Look-ups in named tables: a row name and a column name give one cell, copied from the table.

Table lapumob
,petana,vema
gepiva,78.33,-20.65
kofe,20.07,-74.30
nosuz,72.76,-75.68
pif,-66.35,88.19
voziga,84.21,34.71

pif, petana: -66.35
kofe, petana: 20.07
gepiva, vema: -20.65
voziga, vema: 34.71
voziga, petana: 84.21
nosuz, vema: -75.68
nosuz, petana: 72.76
Row with the largest vema: pif

Table vedadut
	ditu	fereb	dutav	ziv	miv
riref	62	65	196	65	123
rosus	76	62	65	60	143
mupe	141	62	108	65	70
bar	65	59	194	60	147
vog	65	185	125	60	103
led	63	216	63	91	121
ziroput	64	60	66	64	160
rugapip	68	66	89	66	135
ninaga	59	61	106	88	66
gim	155	66	63	135	60

What is the dutav of gim in vedadut? 63
What is the miv of gim in vedadut? 60
What is the miv of rugapip in vedadut? 135
What is the fereb of led in vedadut? 216
What is the ziv of bar in vedadut? 60
What is the dutav of vog in vedadut? 125
What is the ziv of ziroput in vedadut? 64
What is the ditu of bar in vedadut? 65
What is the dutav of led in vedadut? 63
Which row has the largest ziv? gim

sedu =
|  | beragun | tob | tof | dofes | rasibem | kamod |
|---|---|---|---|---|---|---|
| puz | -8478 | 55 | -5490 | -2673 | -3749 | -3643 |
| vigami | -3152 | -585 | -136 | -2296 | -3780 | -1012 |
| keri | -866 | -4910 | -4910 | -8999 | 722 | -6344 |
| bopu | -2172 | -3036 | -4058 | -1535 | 1841 | -6313 |
| dom | -5392 | -9493 | -1660 | -529 | -2871 | -7154 |
| bafu | 1025 | -4502 | -3037 | -1342 | -366 | -2389 |
| tasezif | -4530 | -6070 | 7596 | -4732 | 1326 | -1320 |

bafu, tob => -4502
bopu, beragun => -2172
bafu, tof => -3037
bafu, beragun => 1025
bopu, tof => -4058
bopu, dofes => -1535
puz, kamod => -3643
tasezif, tob => -6070
puz, beragun => -8478
bafu, dofes => -1342
dom, tob => -9493
Row with the largest beragun: bafu

vamila:
	rupil	gifelav	vab	puv	tem	luno
futena	64.33	84.03	67.37	52.60	17.81	48.17
lezag	60.69	68.50	69.46	52.91	42.36	33.09
beripu	51.04	61.47	58.07	58.65	49.98	39.04
deg	53.69	52.21	58.98	67.24	63.46	49.22
dekilup	59.89	82.62	66.69	51.56	23.23	42.40

deg, rupil: 53.69
deg, tem: 63.46
futena, rupil: 64.33
futena, tem: 17.81
dekilup, luno: 42.40
lezag, tem: 42.36
beripu, puv: 58.65
futena, puv: 52.60
beripu, tem: 49.98
futena, luno: 48.17
Which row has the largest rupil? futena

lofa
columns: midati, zeg, sebanun, rudoka, migok, ruvuti, bav, tatebas
poz: [181, 167, 156, 183, 184, 204, 180, 168]
von: [172, 183, 187, 197, 201, 201, 183, 184]
soke: [146, 194, 179, 191, 170, 182, 192, 205]
poza: [192, 188, 199, 197, 186, 203, 202, 181]
lakobe: [185, 147, 160, 185, 145, 155, 177, 227]
zuzozi: [189, 217, 133, 173, 206, 199, 183, 100]
lugilin: [186, 176, 165, 179, 200, 192, 176, 188]
fis: [148, 229, 162, 134, 204, 205, 187, 204]
pekegap: [134, 199, 55, 87, 181, 191, 195, 195]
gudamin: [185, 179, 185, 213, 175, 188, 200, 165]
batok: [182, 192, 139, 220, 192, 167, 209, 217]

zuzozi, migok: 206
poza, zeg: 188
fis, migok: 204
pekegap, zeg: 199
soke, zeg: 194
pekegap, tatebas: 195
zuzozi, tatebas: 100
von, sebanun: 187
pekegap, rudoka: 87
soke, rudoka: 191
pekegap, bav: 195
zuzozi, ruvuti: 199
batok, rudoka: 220
fis, zeg: 229
pekegap, migok: 181
poz, midati: 181
fis, ruvuti: 205
gudamin, tatebas: 165
lugilin, migok: 200
poza, bav: 202
Row with the largest rudoka: batok

Table pud
	fab	sisav
befu	62	61
torid	147	61
zok	50	51
panab	81	67
vaped	63	133
razo	50	58
nifo	90	72
betip	30	60
relivek	208	88
viv	83	67
digug	112	85
sininar	157	50

zok, sisav: 51
vaped, sisav: 133
befu, fab: 62
betip, sisav: 60
razo, sisav: 58
viv, fab: 83
panab, sisav: 67
sininar, sisav: 50
betip, fab: 30
vaped, fab: 63
torid, sisav: 61
nifo, sisav: 72
razo, fab: 50
nifo, fab: 90

dasis =
        fuzoriz  ziz
bas          31  217
bif         110  217
vab         106  182
zasilo       66  221
tusen        19  214
darol       116  246
simodi       80  134

What is the ziz of zasilo in dasis? 221
What is the fuzoriz of tusen in dasis? 19
What is the fuzoriz of darol in dasis? 116
What is the ziz of tusen in dasis? 214
What is the ziz of simodi in dasis? 134
What is the ziz of bas in dasis? 217
What is the fuzoriz of zasilo in dasis? 66
What is the fuzoriz of bif in dasis? 110
What is the fuzoriz of bas in dasis? 31
What is the fuzoriz of vab in dasis? 106
What is the ziz of vab in dasis? 182
What is the fuzoriz of simodi in dasis? 80
What is the ziz of darol in dasis? 246
What is the ziz of bif in dasis? 217

pulev.csv
,pugas,gozorus,vufe,des,timap,venir,tomav
mipebi,8740,7266,5392,2204,4934,8334,7076
zol,4873,3012,1539,4962,3724,2121,6626
sefotod,2941,6674,6555,3283,5301,5525,7267
takuba,7960,5717,5749,3421,2464,3983,7486

What is the timap of takuba in pulev? 2464
What is the venir of takuba in pulev? 3983
What is the venir of sefotod in pulev? 5525
What is the pugas of mipebi in pulev? 8740
What is the tomav of sefotod in pulev? 7267
What is the venir of mipebi in pulev? 8334
What is the vufe of zol in pulev? 1539
What is the gozorus of takuba in pulev? 5717
What is the gozorus of sefotod in pulev? 6674
What is the timap of zol in pulev? 3724
What is the pugas of zol in pulev? 4873
What is the venir of zol in pulev? 2121
What is the timap of mipebi in pulev? 4934
What is the des of sefotod in pulev? 3283
What is the des of mipebi in pulev? 2204
What is the tomav of takuba in pulev? 7486
What is the timap of sefotod in pulev? 5301
What is the pugas of takuba in pulev? 7960

